Below is a small trained network, with its code and all its weights. Each question gives an input and a class and asks what happens when units are switched off, that is, made to give their printed mean instead of their output.

import numpy as np


def w(rows, s, z=0):
    codes = np.array(rows[::2]) - 128.0
    scale = np.full(codes.shape[1], s)
    scale[-1] = z or s
    return codes * scale


def f(y):
    return np.maximum(y, 0)


def log_softmax(a):
    a = a - a.max(-1, keepdims=True)
    return a - np.log(np.exp(a).sum(-1, keepdims=True))


def net(x, mask):
    res = np.array(x, float).reshape(1, 4) / 4 @ E
    y = f(res @ A[0][:, :-1].T + A[0][:, -1])
    res = res + np.where(mask, y, B[0][:, -1]) @ B[0][:, :-1]
    return log_softmax(res[-1] @ U[:, :-1].T + U[:, -1])


A, B = {}, {}
E = w([
[55,200,141,122,252,118,166],'x0',
[151,204,64,76,169,62,46],'x1',
[132,97,210,47,77,142,119],'x2',
[187,78,183,134,245,122,123],'x3',
],0.015)
A[0] = w([
[137,112,196,57,109,176,163,254],'N1',
[119,134,82,135,30,156,117,181],'N2',
[150,69,243,164,131,184,184,161],'N3',
[146,43,140,81,109,161,104,228],'N4',
[138,64,182,140,166,75,134,164],'N5',
[52,177,187,71,119,126,168,173],'N6',
[101,61,150,182,105,168,187,126],'N7',
[179,110,96,251,117,97,86,155],'N8',
[200,128,101,125,72,107,57,175],'N9',
[61,137,73,163,146,123,198,171],'N10',
],0.013,0.0045)
B[0] = w([
[87,98,234,108,180,132,64,225],'N1',
[151,65,110,147,89,87,140,241],'N2',
[127,157,246,127,156,164,214,254],'N3',
[146,95,200,90,109,123,156,213],'N4',
[155,176,180,118,146,100,111,193],'N5',
[57,133,132,177,111,107,46,210],'N6',
[102,80,145,169,116,239,148,218],'N7',
[213,200,91,118,111,169,162,202],'N8',
[168,71,33,58,68,76,173,225],'N9',
[1,163,62,201,164,114,149,207],'N10',
],0.01,0.02)
U = w([
[156,122,190,84,156,129,145,24],'0',
[68,153,53,197,135,100,159,255],'1',
[177,177,64,80,247,81,84,254],'2',
[102,104,147,113,89,86,51,14],'3',
[124,81,161,154,110,222,153,84],'4',
[217,114,49,146,57,125,188,126],'5',
[168,42,95,19,51,81,129,106],'6',
],0.013,0.0022)

Each question gives the input, the list of numbers given to net, and the class t.
The units are the neurons (one row each of A and B). Each row of codes is followed by its name. A weight is (code - 128) times the scale printed after its matrix; where a second scale follows, it is the last column's (A, B and U).
mask holds one flag per neuron, in row order. A switched-off neuron (its flag False) gives its mean, the last column of its row in B, instead of its output. The means were averaged over made-up inputs and are rounded, as every weight is.
A unit's drop is (log p(t) with every unit on - log p(t) with that unit switched off) / (log p(t) with every unit on - log p(t) with every unit switched off).
The circuit of an input: a set's keep is (log p(t) with only the set's units on - log p(t) with every unit switched off) / (log p(t) with every unit on - log p(t) with every unit switched off). Starting from all 10 units, units are removed one at a time, each time the one whose removal leaves the highest keep (on an exact tie, the one counted first), for as long as the keep stays at least 0.8.
units of the circuit, in order: the units of the circuit, biggest drop first
k most important neurons: the k neurons with the biggest drops, biggest first
drop when u is switched off: that unit's drop, to one decimal
input [6,-6,-5,-1], class 1: units of the circuit, in order : N10
input [8,-7,-8,8], class 1: 2 most important neurons : N10; N1
input [-1,0,7,-1], class 0: units of the circuit, in order : N1; N7
input [3,-1,-4,8], class 2: units of the circuit, in order : N4; N7
input [1,-6,6,6], class 0: 2 most important neurons : N5; N1
input [7,-4,6,-8], class 3: 3 most important neurons : N6; N1; N8
input [-8,-5,1,-3], class 6: 3 most important neurons : N9; N2; N10
input [-4,-5,-8,-6], class 5: 2 most important neurons : N8; N2
input [2,4,0,-1], class 2: 3 most important neurons : N7; N10; N2
input [6,7,5,-7], class 1: 3 most important neurons : N1; N4; N5
input [3,7,5,-2], class 3: 4 most important neurons : N6; N8; N10; N5
input [1,6,1,0], class 2: 3 most important neurons : N2; N4; N7
input [-2,-4,5,3], class 0: 2 most important neurons : N1; N5
input [-4,8,1,5], class 6: units of the circuit, in order : N9
input [0,-1,7,-5], class 3: 2 most important neurons : N6; N1
input [0,6,8,1], class 6: drop when N3 is switched off : 0.2
input [7,-8,-3,-7], class 1: drop when N10 is switched off : 1.4
input [-4,0,0,-1], class 6: drop when N4 is switched off : 0.0
